Here is a tiny trained network, its code and every weight. The questions are about switching its units off for an input and a target symbol, where a switched-off unit gives its printed mean instead of its output.

import numpy as np


def w(rows, s, z=0):
    codes = np.array(rows[::2]) - 128.0
    scale = np.full(codes.shape[1], s)
    scale[-1] = z or s
    return codes * scale


def f(y):
    return np.maximum(y, 0)


def softmax(a):
    e = np.exp(a - a.max(-1, keepdims=True))
    return e / e.sum(-1, keepdims=True)


def log_softmax(a):
    a = a - a.max(-1, keepdims=True)
    return a - np.log(np.exp(a).sum(-1, keepdims=True))


def net(x, mask):
    ids = ['αγελμξπτψ'.index(c) for c in x.split()]
    T = len(ids)
    res = E[ids] + P[:T]
    q, k, v = (res @ M[0].T for M in (Q, K, V))
    z = softmax(np.where(np.tri(T) > 0, q @ k.T / 2**0.5, -1e9)) @ v
    res = res + np.where(mask[0], z, O[0][:, -1]) @ O[0][:, :-1]
    y = f(res @ A[0][:, :-1].T + A[0][:, -1])
    res = res + np.where(mask[1:13], y, B[0][:, -1]) @ B[0][:, :-1]
    return log_softmax(res[-1] @ U[:, :-1].T + U[:, -1])


Q, K, V, O, A, B = {}, {}, {}, {}, {}, {}
E = w([
[73,46,161,20,212,61],'α',
[78,18,136,118,225,154],'γ',
[68,145,78,48,181,181],'ε',
[132,156,137,63,139,190],'λ',
[67,110,160,89,223,12],'μ',
[196,117,90,127,58,254],'ξ',
[124,179,82,42,124,139],'π',
[119,122,23,181,157,212],'τ',
[44,211,115,64,189,78],'ψ',
],0.0077)
P = w([
[124,93,49,23,171,107],'0',
[122,32,57,141,52,49],'1',
[195,161,130,172,159,99],'2',
[160,79,132,91,155,229],'3',
[144,25,68,148,31,46],'4',
[194,159,130,171,145,107],'5',
[134,93,151,117,167,196],'6',
[159,25,66,154,8,47],'7',
[190,159,131,173,133,111],'8',
[120,105,160,137,163,180],'9',
],0.011)
Q[0] = w([
[244,204,252,134,180,171],'h1',
[165,137,80,182,121,120],'h1',
],0.017)
K[0] = w([
[127,147,254,178,42,122],'h1',
[186,107,109,133,110,108],'h1',
],0.022)
V[0] = w([
[71,135,39,224,159,134],'h1',
[113,5,178,174,209,160],'h1',
],0.021)
O[0] = w([
[225,134,86,118,239,99,237],'h1',
[9,97,2,210,215,136,254],'h1',
],0.0099,0.005)
A[0] = w([
[168,129,131,104,164,138,219],'n1',
[168,107,171,149,81,118,184],'n2',
[182,151,162,98,124,114,38],'n3',
[92,114,181,153,63,173,9],'n4',
[145,180,212,121,171,154,28],'n5',
[159,61,86,101,74,146,214],'n6',
[120,165,162,153,185,207,118],'n7',
[155,156,188,248,157,75,5],'n8',
[159,190,181,184,180,135,93],'n9',
[147,182,154,83,196,167,151],'n10',
[78,148,162,37,198,105,88],'n11',
[110,146,117,93,117,246,2],'n12',
],0.017,0.0054)
B[0] = w([
[126,151,127,126,152,217,246],'n1',
[191,34,122,170,47,148,191],'n2',
[91,166,12,147,158,134,182],'n3',
[62,129,105,1,114,191,156],'n4',
[111,160,242,108,145,95,150],'n5',
[128,174,184,151,203,73,228],'n6',
[119,104,213,73,109,143,226],'n7',
[208,18,120,98,124,38,154],'n8',
[102,213,112,98,42,111,176],'n9',
[62,55,111,141,106,69,214],'n10',
[204,170,149,130,212,147,183],'n11',
[167,99,84,177,243,101,166],'n12',
],0.022,0.011)
U = w([
[212,176,87,129,177,180,153],'α',
[159,88,150,106,118,108,252],'γ',
[38,172,116,82,121,152,70],'ε',
[78,170,178,70,41,194,142],'λ',
[226,146,115,129,100,13,10],'μ',
[214,132,49,204,78,155,117],'ξ',
[70,140,7,198,100,113,82],'π',
[170,123,8,60,83,120,140],'τ',
[113,200,118,111,110,3,124],'ψ',
],0.0055,0.0034)

Each question gives the input, a string of symbols that net reads in full, and the target symbol t.
The units are the heads (2 rows each of Q, K, V and O) and the neurons (one row each of A and B). Each row of codes is followed by its name. A weight is (code - 128) times the scale printed after its matrix; where a second scale follows, it is the last column's (O, A, B and U).
mask holds one flag per unit, heads first, then neurons. A switched-off unit (its flag False) gives its mean, the last column of its rows in O or B, instead of its output. The means were averaged over made-up inputs and are rounded, as every weight is.
A unit's drop is (log p(t) with every unit on - log p(t) with that unit switched off) / (log p(t) with every unit on - log p(t) with every unit switched off).
The circuit of an input: a set's keep is (log p(t) with only the set's units on - log p(t) with every unit switched off) / (log p(t) with every unit on - log p(t) with every unit switched off). Starting from the 12 units with the biggest drops (on a tie, the unit counted first), units are removed one at a time, each time the one whose removal leaves the highest keep (on an exact tie, the one counted first), for as long as the keep stays at least 0.8.
units of the circuit, in order: the units of the circuit, biggest drop first
most important unit: the unit with the biggest drop
k most important neurons: the k neurons with the biggest drops, biggest first
drop of u: that unit's drop, to one decimal
input λ ξ ξ ψ ψ, target λ: units of the circuit, in order => h1, n4
input α λ γ τ γ, target ε: units of the circuit, in order => h1, n4
input τ μ τ τ, target ε: 4 most important neurons => n10, n7, n2, n1
input ξ π τ ψ ψ γ τ τ, target γ: units of the circuit, in order => h1, n2, n6, n4
input ε μ λ α τ τ π λ, target μ: 3 most important neurons => n6, n2, n1
input ε γ τ ψ λ, target μ: units of the circuit, in order => n6, h1, n2
input μ γ γ γ τ ε, target ε: 2 most important neurons => n2, n7
input ε λ μ τ λ τ ε ξ, target μ: units of the circuit, in order => n6, n2, h1
input τ γ γ, target γ: most important neuron => n7
input λ μ τ λ π π, target π: units of the circuit, in order => n3, h1, n10
input μ τ τ α, target α: 3 most important neurons => n11, n10, n12
input τ π τ τ π λ γ τ τ, target τ: 2 most important neurons => n8, n3
input τ γ ε γ π τ τ, target ε: 2 most important neurons => n2, n7
input μ λ π ξ τ γ τ τ, target ψ: units of the circuit, in order => n6, n2
input γ λ γ τ ψ, target π: most important unit => h1
input ψ γ γ γ ε, target ξ: 4 most important neurons => n2, n3, n7, n10
input α μ τ ψ μ, target ε: 2 most important neurons => n4, n2
input ε ξ τ τ α α γ π, target μ: 2 most important neurons => n6, n2
input τ λ γ τ γ, target α: units of the circuit, in order => h1, n1
input τ μ ξ γ τ τ λ τ ψ, target ψ: most important unit => h1
input λ τ π ξ λ π, target ξ: units of the circuit, in order => h1, n2, n7
input γ τ π γ τ ξ, target ξ: 2 most important neurons => n2, n3
input ξ τ τ τ ε λ, target λ: 3 most important neurons => n5, n4, n2
input ψ λ τ ψ γ, target ξ: units of the circuit, in order => n2, h1
input μ μ ξ τ τ ψ, target ψ: 3 most important neurons => n5, n9, n10
input τ τ γ γ ε γ ξ ξ, target α: 3 most important neurons => n1, n6, n10
input λ α γ μ ξ π, target π: most important unit => n7
input λ γ γ τ π, target λ: drop of n12 => 0.1
